Below are the code and all the weights of a small trained network. Each question names an input and a class and asks about switching units off, where a switched-off unit gives its printed mean instead of its output.

import numpy as np


def w(rows, s, z=0):
    codes = np.array(rows[::2]) - 128.0
    scale = np.full(codes.shape[1], s)
    scale[-1] = z or s
    return codes * scale


def norm(h):
    return h / np.sqrt((h * h).mean(-1, keepdims=True) + 1e-5)


def f(y):
    return np.maximum(y, 0)


def log_softmax(a):
    a = a - a.max(-1, keepdims=True)
    return a - np.log(np.exp(a).sum(-1, keepdims=True))


def net(x, mask):
    res = np.array(x, float).reshape(1, 5) / 4 @ E
    u = 0
    for l in range(3):
        y = f(norm(res) @ A[l][:, :-1].T + A[l][:, -1])
        res = res + np.where(mask[u : u + 6], y, B[l][:, -1]) @ B[l][:, :-1]
        u += 6
    return log_softmax(norm(res)[-1] @ U[:, :-1].T + U[:, -1])


A, B = {}, {}
E = w([
[144,102,131,130,104,157,146,130,158],'x0',
[147,99,121,88,8,96,153,152,117],'x1',
[148,132,137,125,114,34,102,130,66],'x2',
[169,156,43,114,129,126,133,125,105],'x3',
[95,65,121,168,111,132,162,188,153],'x4',
],0.015)
A[0] = w([
[149,214,111,96,145,33,86,70,68,76],'L0N1',
[109,120,159,159,136,18,145,151,73,17],'L0N2',
[106,126,162,128,104,78,121,156,104,92],'L0N3',
[125,90,149,129,47,136,162,164,158,158],'L0N4',
[85,130,249,101,120,145,118,81,172,2],'L0N5',
[108,112,132,150,126,145,160,219,220,49],'L0N6',
],0.013,0.0036)
B[0] = w([
[167,152,143,107,124,133,127,16,18,249],'L0N1',
[100,105,172,88,203,98,49,182,135,199],'L0N2',
[134,148,54,168,113,106,127,229,136,180],'L0N3',
[94,117,142,102,68,164,106,53,206,237],'L0N4',
[177,150,253,229,169,174,188,198,161,198],'L0N5',
[115,75,127,146,148,164,131,107,29,214],'L0N6',
],0.012,0.011)
A[1] = w([
[49,47,70,113,103,127,196,132,173,25],'L1N1',
[154,108,74,140,137,144,116,42,138,107],'L1N2',
[94,169,15,143,246,156,134,137,163,23],'L1N3',
[133,178,105,81,36,71,134,118,220,5],'L1N4',
[168,130,85,157,226,132,166,113,97,49],'L1N5',
[76,99,122,127,147,6,74,231,112,45],'L1N6',
],0.015,0.0028)
B[1] = w([
[67,111,41,157,106,198,142,86,63,243],'L1N1',
[94,133,195,180,177,90,105,127,181,240],'L1N2',
[117,231,46,166,61,95,166,153,193,212],'L1N3',
[185,134,204,89,119,83,236,93,186,207],'L1N4',
[139,185,58,91,71,92,113,189,181,255],'L1N5',
[148,4,180,42,154,111,7,137,166,246],'L1N6',
],0.014,0.0073)
A[2] = w([
[147,135,141,167,99,121,123,65,164,254],'L2N1',
[144,204,69,114,113,69,116,153,142,124],'L2N2',
[165,98,167,65,167,116,72,68,99,112],'L2N3',
[174,151,135,76,114,70,149,68,97,130],'L2N4',
[173,208,91,102,180,80,79,69,4,103],'L2N5',
[101,96,89,126,95,180,111,111,96,67],'L2N6',
],0.022,0.0027)
B[2] = w([
[115,125,73,133,173,47,143,198,77,189],'L2N1',
[135,178,71,146,129,173,54,117,202,189],'L2N2',
[103,71,68,73,130,93,90,161,193,223],'L2N3',
[147,217,191,95,132,92,220,122,139,210],'L2N4',
[179,161,199,122,124,250,89,33,4,254],'L2N5',
[146,88,95,143,90,83,120,86,40,170],'L2N6',
],0.017,0.021)
U = w([
[135,33,144,21,144,68,10,146,166,192],'0',
[122,205,15,159,126,126,78,142,222,180],'1',
[80,46,46,185,62,142,173,65,50,129],'2',
[191,200,172,59,143,174,59,31,50,185],'3',
[155,157,132,50,96,25,226,106,156,6],'4',
[124,117,211,214,193,159,161,204,171,100],'5',
],0.013,0.0017)

Each question gives the input, the list of numbers given to net, and the class t.
The units are the neurons (one row each of A and B). Each row of codes is followed by its name. A weight is (code - 128) times the scale printed after its matrix; where a second scale follows, it is the last column's (A, B and U).
mask holds one flag per neuron, layer by layer. A switched-off neuron (its flag False) gives its mean, the last column of its row in B, instead of its output. The means were averaged over made-up inputs and are rounded, as every weight is.
A unit's drop is (log p(t) with every unit on - log p(t) with that unit switched off) / (log p(t) with every unit on - log p(t) with every unit switched off).
The circuit of an input: a set's keep is (log p(t) with only the set's units on - log p(t) with every unit switched off) / (log p(t) with every unit on - log p(t) with every unit switched off). Starting from the 12 units with the biggest drops (on a tie, the unit counted first), units are removed one at a time, each time the one whose removal leaves the highest keep (on an exact tie, the one counted first), for as long as the keep stays at least 0.8.
units of the circuit, in order: the units of the circuit, biggest drop first
top k neurons: the k neurons with the biggest drops, biggest first
top k neurons in layer l: the k neurons of layer l with the biggest drops, biggest first
drop of u: that unit's drop, to one decimal
input [-3,4,1,2,3], class 0: units of the circuit, in order => L1N6, L0N2
input [-1,4,3,5,3], class 0: top 2 neurons => L0N2, L1N6
input [-1,-4,-2,-7,6], class 5: top 2 neurons => L0N5, L2N5
input [8,8,0,-7,-3], class 4: units of the circuit, in order => L2N5
input [4,5,-6,5,-2], class 4: top 2 neurons => L1N4, L2N5
input [-7,0,0,5,8], class 0: units of the circuit, in order => L1N6, L0N2
input [7,-5,-5,-3,-4], class 5: units of the circuit, in order => L0N5, L2N5
input [4,-8,-4,-1,8], class 2: top 2 neurons => L0N6, L1N1
input [-1,6,-7,-3,-7], class 5: units of the circuit, in order => L0N5, L2N5, L2N3
input [-4,-1,-4,-5,4], class 5: top 3 neurons => L0N5, L2N5, L1N1
input [-2,-6,4,2,5], class 0: top 2 neurons => L1N6, L0N2
input [2,4,2,-6,2], class 2: top 2 neurons => L0N4, L0N6
input [5,6,8,2,4], class 0: top 2 neurons => L1N6, L0N2
input [-7,3,-2,-8,1], class 5: units of the circuit, in order => L0N5
input [-7,4,-1,4,5], class 2: top 2 neurons => L1N1, L0N4
input [8,-4,5,5,6], class 1: top 2 neurons in layer 0 => L0N4, L0N1
input [4,-2,-8,-8,2], class 5: top 2 neurons => L0N5, L2N5
input [7,0,0,6,-2], class 1: top 2 neurons in layer 0 => L0N4, L0N1
input [6,0,1,4,0], class 4: top 2 neurons => L0N6, L1N4
input [-4,3,1,-5,4], class 0: drop of L0N2 => 0.6
input [8,-5,-3,-3,-5], class 5: drop of L2N5 => 0.2
input [8,3,6,-4,2], class 0: drop of L1N1 => 0.0
